Below is a small trained network, with its code and all its weights. Each question gives an input and a target symbol and asks what happens when units are switched off, that is, made to give their printed mean instead of their output.

import numpy as np


def w(rows, s, z=0):
    codes = np.array(rows[::2]) - 128.0
    scale = np.full(codes.shape[1], s)
    scale[-1] = z or s
    return codes * scale


def norm(h):
    return h / np.sqrt((h * h).mean(-1, keepdims=True) + 1e-5)


def f(y):
    return y / 2 * (1 + np.tanh(0.7978845608 * (y + 0.044715 * y**3)))


def softmax(a):
    e = np.exp(a - a.max(-1, keepdims=True))
    return e / e.sum(-1, keepdims=True)


def log_softmax(a):
    a = a - a.max(-1, keepdims=True)
    return a - np.log(np.exp(a).sum(-1, keepdims=True))


def net(x, mask):
    ids = ['αβγεζθλμξτφψω'.index(c) for c in x.split()]
    T = len(ids)
    res = E[ids] + P[:T]
    u = 0
    for l in range(2):
        q, k, v = (norm(res) @ M[l].T for M in (Q, K, V))
        z = softmax(np.where(np.tri(T) > 0, q @ k.T / 2**0.5, -1e9)) @ v
        res = res + np.where(mask[u], z, O[l][:, -1]) @ O[l][:, :-1]
        u += 1
        y = f(norm(res) @ A[l][:, :-1].T + A[l][:, -1])
        res = res + np.where(mask[u : u + 8], y, B[l][:, -1]) @ B[l][:, :-1]
        u += 8
    return log_softmax(norm(res)[-1] @ U[:, :-1].T + U[:, -1])


Q, K, V, O, A, B = {}, {}, {}, {}, {}, {}
E = w([
[148,150,195,105,129,160,113,119,143,92,197,142],'α',
[138,102,168,94,137,153,155,107,112,132,144,121],'β',
[140,165,157,96,105,158,136,131,131,100,118,127],'γ',
[118,4,46,101,77,52,160,76,152,43,24,229],'ε',
[141,99,146,105,139,144,165,139,88,158,159,119],'ζ',
[142,157,161,110,112,104,153,107,158,138,125,181],'θ',
[131,119,143,111,120,175,139,150,89,135,104,76],'λ',
[102,95,170,112,159,128,157,87,138,157,160,143],'μ',
[145,179,127,115,85,113,162,149,127,147,69,143],'ξ',
[48,112,129,163,115,149,134,79,164,201,79,86],'τ',
[202,200,137,125,80,103,92,197,124,154,157,104],'φ',
[116,161,103,167,86,151,113,186,95,178,97,62],'ψ',
[70,156,170,169,135,86,122,130,146,154,160,179],'ω',
],0.024)
P = w([
[104,175,78,102,224,157,202,177,199,119,115,121],'0',
[99,147,151,86,211,182,152,189,127,172,99,165],'1',
[130,122,159,81,153,170,157,183,172,188,107,175],'2',
[130,136,159,136,131,91,252,108,153,101,153,58],'3',
[119,159,166,55,137,144,161,102,85,181,130,140],'4',
[113,114,191,82,97,179,124,190,182,193,133,169],'5',
[113,117,185,156,87,92,218,133,166,99,170,57],'6',
[114,154,190,78,86,139,106,98,65,177,133,142],'7',
[87,100,207,100,69,174,80,206,176,181,142,161],'8',
[94,94,187,139,52,85,165,123,136,101,200,54],'9',
[90,121,189,115,75,137,97,131,94,147,164,119],'10',
],0.019)
Q[0] = w([
[166,158,113,210,149,30,173,24,76,47,136,41],'L0H1',
[171,106,3,176,228,184,39,124,138,96,106,204],'L0H1',
],0.014)
K[0] = w([
[145,225,130,107,182,172,53,32,2,203,106,180],'L0H1',
[127,215,202,160,163,145,240,143,178,172,154,52],'L0H1',
],0.013)
V[0] = w([
[124,122,156,128,216,155,98,133,111,249,190,27],'L0H1',
[102,187,94,187,107,2,151,183,111,215,126,184],'L0H1',
],0.0074)
O[0] = w([
[2,106,5,67,78,131,117,222,211,117,220,176,1],'L0H1',
[119,140,87,252,54,250,183,124,93,128,223,221,184],'L0H1',
],0.009,0.0061)
A[0] = w([
[132,185,162,114,163,103,101,127,124,96,196,154,127],'L0N1',
[98,178,131,148,133,131,143,179,115,191,160,45,158],'L0N2',
[89,145,94,98,81,96,85,111,63,173,134,176,213],'L0N3',
[176,52,39,224,254,39,120,133,154,46,100,125,48],'L0N4',
[155,121,147,129,194,208,50,87,165,27,206,96,34],'L0N5',
[167,132,130,227,155,46,88,86,58,60,106,100,93],'L0N6',
[227,95,98,161,226,163,83,93,139,71,99,144,2],'L0N7',
[65,32,68,149,133,67,141,39,120,60,11,232,93],'L0N8',
],0.01,0.0075)
B[0] = w([
[130,122,121,174,153,97,107,97,136,93,116,166,153],'L0N1',
[126,188,134,116,120,127,142,97,130,111,101,148,254],'L0N2',
[114,108,134,74,145,170,98,91,95,91,138,107,228],'L0N3',
[80,159,254,113,117,111,131,97,105,23,151,136,138],'L0N4',
[125,72,120,104,150,74,155,128,126,155,126,162,121],'L0N5',
[101,100,135,71,69,134,117,148,117,112,116,160,229],'L0N6',
[100,144,112,71,205,127,157,115,182,78,104,72,133],'L0N7',
[203,124,176,151,181,171,154,80,97,180,137,105,202],'L0N8',
],0.015,0.0057)
Q[1] = w([
[146,131,144,118,187,197,50,180,149,219,90,195],'L1H1',
[162,121,42,231,208,109,182,250,238,143,136,89],'L1H1',
],0.015)
K[1] = w([
[137,113,131,223,137,72,246,217,217,104,155,44],'L1H1',
[158,168,66,105,225,155,197,72,160,83,126,135],'L1H1',
],0.012)
V[1] = w([
[175,194,89,100,74,172,130,219,66,162,128,22],'L1H1',
[215,176,183,112,176,79,88,190,120,36,251,175],'L1H1',
],0.014)
O[1] = w([
[167,155,154,153,162,99,138,214,103,142,200,92,254],'L1H1',
[88,202,134,5,161,132,239,144,96,173,122,156,113],'L1H1',
],0.025,0.0084)
A[1] = w([
[102,151,131,174,29,215,172,69,107,139,128,199,80],'L1N1',
[71,165,72,101,126,161,126,145,159,123,193,129,62],'L1N2',
[54,98,4,128,58,195,90,176,141,116,209,167,143],'L1N3',
[96,103,67,87,129,91,70,172,150,127,161,85,119],'L1N4',
[67,134,42,69,111,164,82,160,169,88,178,136,45],'L1N5',
[83,146,170,109,156,111,139,96,153,142,157,119,255],'L1N6',
[169,102,156,128,169,127,166,86,96,105,92,96,42],'L1N7',
[85,100,35,62,116,132,49,167,189,65,134,105,49],'L1N8',
],0.018,0.011)
B[1] = w([
[172,189,107,149,150,97,71,148,42,111,168,181,188],'L1N1',
[112,59,109,134,79,189,117,191,67,114,126,219,166],'L1N2',
[238,166,150,88,204,199,203,137,226,46,129,95,174],'L1N3',
[83,77,95,95,113,47,117,163,87,103,31,159,161],'L1N4',
[156,110,183,105,6,178,148,128,164,181,195,62,156],'L1N5',
[164,142,124,97,109,106,113,128,94,186,113,113,248],'L1N6',
[80,94,126,69,144,185,114,160,125,159,132,184,175],'L1N7',
[107,137,118,194,53,23,111,95,78,246,135,137,158],'L1N8',
],0.02,0.013)
U = w([
[124,163,80,193,153,90,124,107,72,143,87,188,117],'α',
[184,156,132,118,203,60,162,92,141,185,101,56,106],'β',
[156,171,134,111,120,175,120,123,151,65,139,193,95],'γ',
[117,117,134,81,201,151,89,183,150,30,156,74,128],'ε',
[124,105,96,146,120,125,81,83,184,98,88,107,184],'ζ',
[13,137,148,130,148,156,131,217,105,145,193,168,117],'θ',
[59,90,114,140,97,86,89,120,133,201,133,151,135],'λ',
[132,151,116,225,142,128,116,132,96,173,218,120,95],'μ',
[180,73,187,159,159,110,162,139,98,104,67,169,69],'ξ',
[95,99,106,106,171,47,72,184,133,104,125,131,119],'τ',
[157,158,120,122,84,132,115,64,189,166,180,124,98],'φ',
[5,163,184,93,140,148,136,78,202,74,100,100,253],'ψ',
[137,87,119,83,58,157,115,178,153,99,150,133,85],'ω',
],0.013,0.015)

Each question gives the input, a string of symbols that net reads in full, and the target symbol t.
The units are the heads (2 rows each of Q, K, V and O) and the neurons (one row each of A and B). Each row of codes is followed by its name. A weight is (code - 128) times the scale printed after its matrix; where a second scale follows, it is the last column's (O, A, B and U).
mask holds one flag per unit, layer by layer, with each layer's heads first. A switched-off unit (its flag False) gives its mean, the last column of its rows in O or B, instead of its output. The means were averaged over made-up inputs and are rounded, as every weight is.
A unit's drop is (log p(t) with every unit on - log p(t) with that unit switched off) / (log p(t) with every unit on - log p(t) with every unit switched off).
The circuit of an input: a set's keep is (log p(t) with only the set's units on - log p(t) with every unit switched off) / (log p(t) with every unit on - log p(t) with every unit switched off). Starting from the 12 units with the biggest drops (on a tie, the unit counted first), units are removed one at a time, each time the one whose removal leaves the highest keep (on an exact tie, the one counted first), for as long as the keep stays at least 0.8.
circuit, biggest first: the units of the circuit, biggest drop first
unit that matters most: the unit with the biggest drop
top k neurons: the k neurons with the biggest drops, biggest first
top k neurons in layer l: the k neurons of layer l with the biggest drops, biggest first
input β ξ τ ζ τ γ, target ω: circuit, biggest first => (L0H1; L1N5; L1N4)
input φ ψ ε ξ ξ, target ξ: top 2 neurons => (L0N2; L0N6)
input ζ ζ λ ξ, target ω: circuit, biggest first => (L0H1; L1N5)
input β ξ φ ε ω ω ζ, target α: circuit, biggest first => (L1H1; L1N1)
input τ τ ζ ξ, target ζ: circuit, biggest first => (L1H1)
input θ ψ β ξ, target ε: circuit, biggest first => (L0H1; L1N3)
input μ τ φ μ γ φ, target φ: circuit, biggest first => (L1H1; L0H1; L1N8; L1N3)
input ξ γ β ω ξ φ, target γ: top 2 neurons => (L1N1; L1N3)
input μ ξ ξ φ ξ ζ ζ λ ξ φ, target τ: circuit, biggest first => (L0H1; L1N4)
input ζ φ β ω φ, target λ: top 2 neurons in layer 0 => (L0N2; L0N3)
input ζ φ ξ τ ξ φ φ ψ, target θ: circuit, biggest first => (L1H1; L0H1)
input ε φ ξ ξ μ, target ξ: top 2 neurons => (L0N7; L0N2)
input θ α φ ε φ λ ω λ, target α: top 2 neurons => (L0N6; L1N1)
input γ α ξ φ γ ε, target β: circuit, biggest first => (L0N8)
input α ξ α φ ξ ξ μ γ ω φ ξ, target γ: top 3 neurons => (L1N1; L1N3; L0N2)
input θ μ ζ ζ β λ θ ζ ε φ ξ, target β: circuit, biggest first => (L1H1; L0H1; L0N6)
input λ ε ξ α, target ξ: circuit, biggest first => (L1H1; L0H1)
input ζ α ξ γ, target ψ: top 2 neurons in layer 0 => (L0N1; L0N6)
input τ φ β μ ε θ γ ω ξ ξ ξ, target ξ: top 3 neurons => (L0N3; L0N1; L1N6)
input ζ β φ, target ω: top 2 neurons => (L1N3; L1N5)
input α γ ζ β ξ φ ζ ζ ζ, target ω: top 2 neurons => (L1N5; L1N2)
input λ φ ψ ε, target μ: top 2 neurons => (L0N8; L0N4)
input ζ γ φ τ ξ λ ξ, target μ: circuit, biggest first => (L1H1)
input ξ φ ζ φ ξ ξ φ φ, target μ: top 3 neurons => (L0N2; L1N3; L0N6)
input γ ε γ θ φ ζ τ ω ζ β, target α: top 3 neurons in layer 1 => (L1N1; L1N3; L1N5)
input θ ξ ε μ, target ξ: top 3 neurons => (L0N8; L0N6; L1N7)
input γ ξ φ ζ μ γ φ φ, target β: unit that matters most => L0N2
